Here is a tiny trained network, its code and every weight. The questions are about switching its units off for an input and a target symbol, where a switched-off unit gives its printed mean instead of its output.

import numpy as np


def w(rows, s, z=0):
    codes = np.array(rows[::2]) - 128.0
    scale = np.full(codes.shape[1], s)
    scale[-1] = z or s
    return codes * scale


def f(y):
    return y / 2 * (1 + np.tanh(0.7978845608 * (y + 0.044715 * y**3)))


def softmax(a):
    e = np.exp(a - a.max(-1, keepdims=True))
    return e / e.sum(-1, keepdims=True)


def log_softmax(a):
    a = a - a.max(-1, keepdims=True)
    return a - np.log(np.exp(a).sum(-1, keepdims=True))


def net(x, mask):
    ids = ['αγδεζηλ'.index(c) for c in x.split()]
    T = len(ids)
    res = E[ids] + P[:T]
    u = 0
    for l in range(2):
        q, k, v = (res @ M[l].T for M in (Q, K, V))
        z = softmax(np.where(np.tri(T) > 0, q @ k.T / 2**0.5, -1e9)) @ v
        res = res + np.where(mask[u], z, O[l][:, -1]) @ O[l][:, :-1]
        u += 1
        y = f(res @ A[l][:, :-1].T + A[l][:, -1])
        res = res + np.where(mask[u : u + 12], y, B[l][:, -1]) @ B[l][:, :-1]
        u += 12
    return log_softmax(res[-1] @ U[:, :-1].T + U[:, -1])


Q, K, V, O, A, B = {}, {}, {}, {}, {}, {}
E = w([
[105,126,115],'α',
[99,253,119],'γ',
[199,119,155],'δ',
[131,128,110],'ε',
[110,166,100],'ζ',
[102,151,125],'η',
[175,126,143],'λ',
],0.029)
P = w([
[157,115,92],'0',
[76,97,102],'1',
[120,169,203],'2',
[162,149,74],'3',
[89,94,112],'4',
[143,165,253],'5',
[156,235,77],'6',
],0.012)
Q[0] = w([
[221,141,4],'0.h1',
[235,112,101],'0.h1',
],0.015)
K[0] = w([
[235,150,5],'0.h1',
[220,158,178],'0.h1',
],0.014)
V[0] = w([
[117,58,253],'0.h1',
[185,148,193],'0.h1',
],0.0051)
O[0] = w([
[46,122,2,1],'0.h1',
[23,231,100,135],'0.h1',
],0.0037,0.0027)
A[0] = w([
[149,175,209,36],'0.n1',
[155,126,125,130],'0.n2',
[47,3,100,189],'0.n3',
[78,130,165,77],'0.n4',
[141,87,118,13],'0.n5',
[94,148,102,42],'0.n6',
[160,150,76,54],'0.n7',
[54,138,61,50],'0.n8',
[87,33,172,163],'0.n9',
[88,51,163,66],'0.n10',
[164,50,110,8],'0.n11',
[186,101,100,254],'0.n12',
],0.016,0.002)
B[0] = w([
[88,100,124,253],'0.n1',
[116,144,147,144],'0.n2',
[8,130,83,178],'0.n3',
[184,107,138,148],'0.n4',
[147,98,130,114],'0.n5',
[139,152,137,156],'0.n6',
[122,164,63,182],'0.n7',
[214,125,171,190],'0.n8',
[54,178,143,143],'0.n9',
[69,153,116,130],'0.n10',
[176,62,105,137],'0.n11',
[91,195,109,193],'0.n12',
],0.017,0.0053)
Q[1] = w([
[246,186,39],'1.h1',
[195,3,126],'1.h1',
],0.0035)
K[1] = w([
[174,109,2],'1.h1',
[161,43,134],'1.h1',
],0.0051)
V[1] = w([
[110,2,255],'1.h1',
[98,142,142],'1.h1',
],0.0074)
O[1] = w([
[142,254,9,9],'1.h1',
[78,125,127,144],'1.h1',
],0.0066,0.013)
A[1] = w([
[151,170,77,154],'1.n1',
[146,201,46,254],'1.n2',
[121,93,122,46],'1.n3',
[75,249,73,36],'1.n4',
[113,63,40,197],'1.n5',
[60,119,127,127],'1.n6',
[155,233,157,175],'1.n7',
[216,87,107,59],'1.n8',
[127,112,176,130],'1.n9',
[128,143,110,162],'1.n10',
[111,171,54,170],'1.n11',
[140,117,172,45],'1.n12',
],0.014,0.004)
B[1] = w([
[147,130,23,116],'1.n1',
[50,134,5,127],'1.n2',
[159,105,145,124],'1.n3',
[167,97,209,187],'1.n4',
[103,31,92,167],'1.n5',
[165,201,108,253],'1.n6',
[138,34,33,179],'1.n7',
[195,147,24,147],'1.n8',
[121,141,137,203],'1.n9',
[104,117,125,123],'1.n10',
[149,141,20,145],'1.n11',
[156,119,73,156],'1.n12',
],0.016,0.0072)
U = w([
[112,82,254,251],'α',
[100,216,191,193],'γ',
[207,113,158,77],'δ',
[253,164,121,11],'ε',
[53,107,86,138],'ζ',
[129,14,167,38],'η',
[152,237,63,129],'λ',
],0.0088,0.0029)

Each question gives the input, a string of symbols that net reads in full, and the target symbol t.
The units are the heads (2 rows each of Q, K, V and O) and the neurons (one row each of A and B). Each row of codes is followed by its name. A weight is (code - 128) times the scale printed after its matrix; where a second scale follows, it is the last column's (O, A, B and U).
mask holds one flag per unit, layer by layer, with each layer's heads first. A switched-off unit (its flag False) gives its mean, the last column of its rows in O or B, instead of its output. The means were averaged over made-up inputs and are rounded, as every weight is.
A unit's drop is (log p(t) with every unit on - log p(t) with that unit switched off) / (log p(t) with every unit on - log p(t) with every unit switched off).
The circuit of an input: a set's keep is (log p(t) with only the set's units on - log p(t) with every unit switched off) / (log p(t) with every unit on - log p(t) with every unit switched off). Starting from the 12 units with the biggest drops (on a tie, the unit counted first), units are removed one at a time, each time the one whose removal leaves the highest keep (on an exact tie, the one counted first), for as long as the keep stays at least 0.8.
circuit, biggest first: the units of the circuit, biggest drop first
k most important neurons: the k neurons with the biggest drops, biggest first
k most important neurons of layer l: the k neurons of layer l with the biggest drops, biggest first
input λ ε α α ε, target ζ: circuit, biggest first : 0.n3
input ζ α α δ, target α: circuit, biggest first : 1.h1, 0.n12, 1.n6, 1.n8
input δ ζ γ ζ, target ε: 2 most important neurons : 0.n8, 1.n8
input α η η ζ γ η ε, target α: circuit, biggest first : 1.h1, 1.n8
input λ α λ, target γ: 3 most important neurons of layer 0 : 0.n1, 0.n8, 0.n11
input δ α λ α ζ, target ε: circuit, biggest first : 0.n8, 0.n1
input δ α α, target γ: 4 most important neurons of layer 0 : 0.n8, 0.n9, 0.n11, 0.n10
input δ γ ζ ε, target ε: 2 most important neurons : 0.n8, 0.n3
input ε λ η α δ δ ε, target ζ: 3 most important neurons of layer 1 : 1.n2, 1.n6, 1.n7
input λ ζ γ ζ γ, target η: circuit, biggest first : 1.n7, 0.n8
input η δ α δ α ε α, target ε: 2 most important neurons of layer 0 : 0.n12, 0.n8
input ε α α ε α, target λ: 2 most important neurons of layer 1 : 1.n6, 1.n11
input ζ ζ δ γ η, target γ: 2 most important neurons : 0.n3, 1.n6
input α ε α α ζ α α, target ζ: 4 most important neurons : 1.n6, 1.n2, 1.n7, 0.n7
input δ ζ α δ η, target γ: 2 most important neurons : 0.n3, 1.n7
input ε α γ α ε δ η, target ζ: 3 most important neurons : 1.n7, 0.n7, 1.n2
input ζ ζ γ α η λ η, target ζ: circuit, biggest first : 1.n7
input ζ ε ζ λ, target α: circuit, biggest first : 0.n12, 1.n6, 1.n8
input δ ε ζ α, target ε: circuit, biggest first : 0.n8, 0.h1, 0.n1
input ζ η ζ ζ η ζ α, target α: most important neuron : 1.n6
input α ζ α λ, target ζ: 3 most important neurons of layer 1 : 1.n6, 1.n2, 1.n7
input α ζ λ α ε α δ, target ζ: 2 most important neurons of layer 1 : 1.n2, 1.n7
input η α α δ, target ζ: 2 most important neurons : 0.n12, 1.n6
input ζ α α γ α ε ε, target γ: 3 most important neurons : 0.n7, 0.n8, 1.n5
input ζ γ ζ ε, target α: 2 most important neurons of layer 0 : 0.n12, 0.n8
input δ λ α η, target ε: 2 most important neurons : 0.n12, 0.n8
input γ α δ δ γ, target η: 3 most important neurons : 1.n7, 0.n8, 1.n6
input α α γ ε η ε, target γ: 2 most important neurons of layer 1 : 1.n7, 1.n5
input ε α δ, target γ: 4 most important neurons of layer 0 : 0.n1, 0.n8, 0.n4, 0.n11
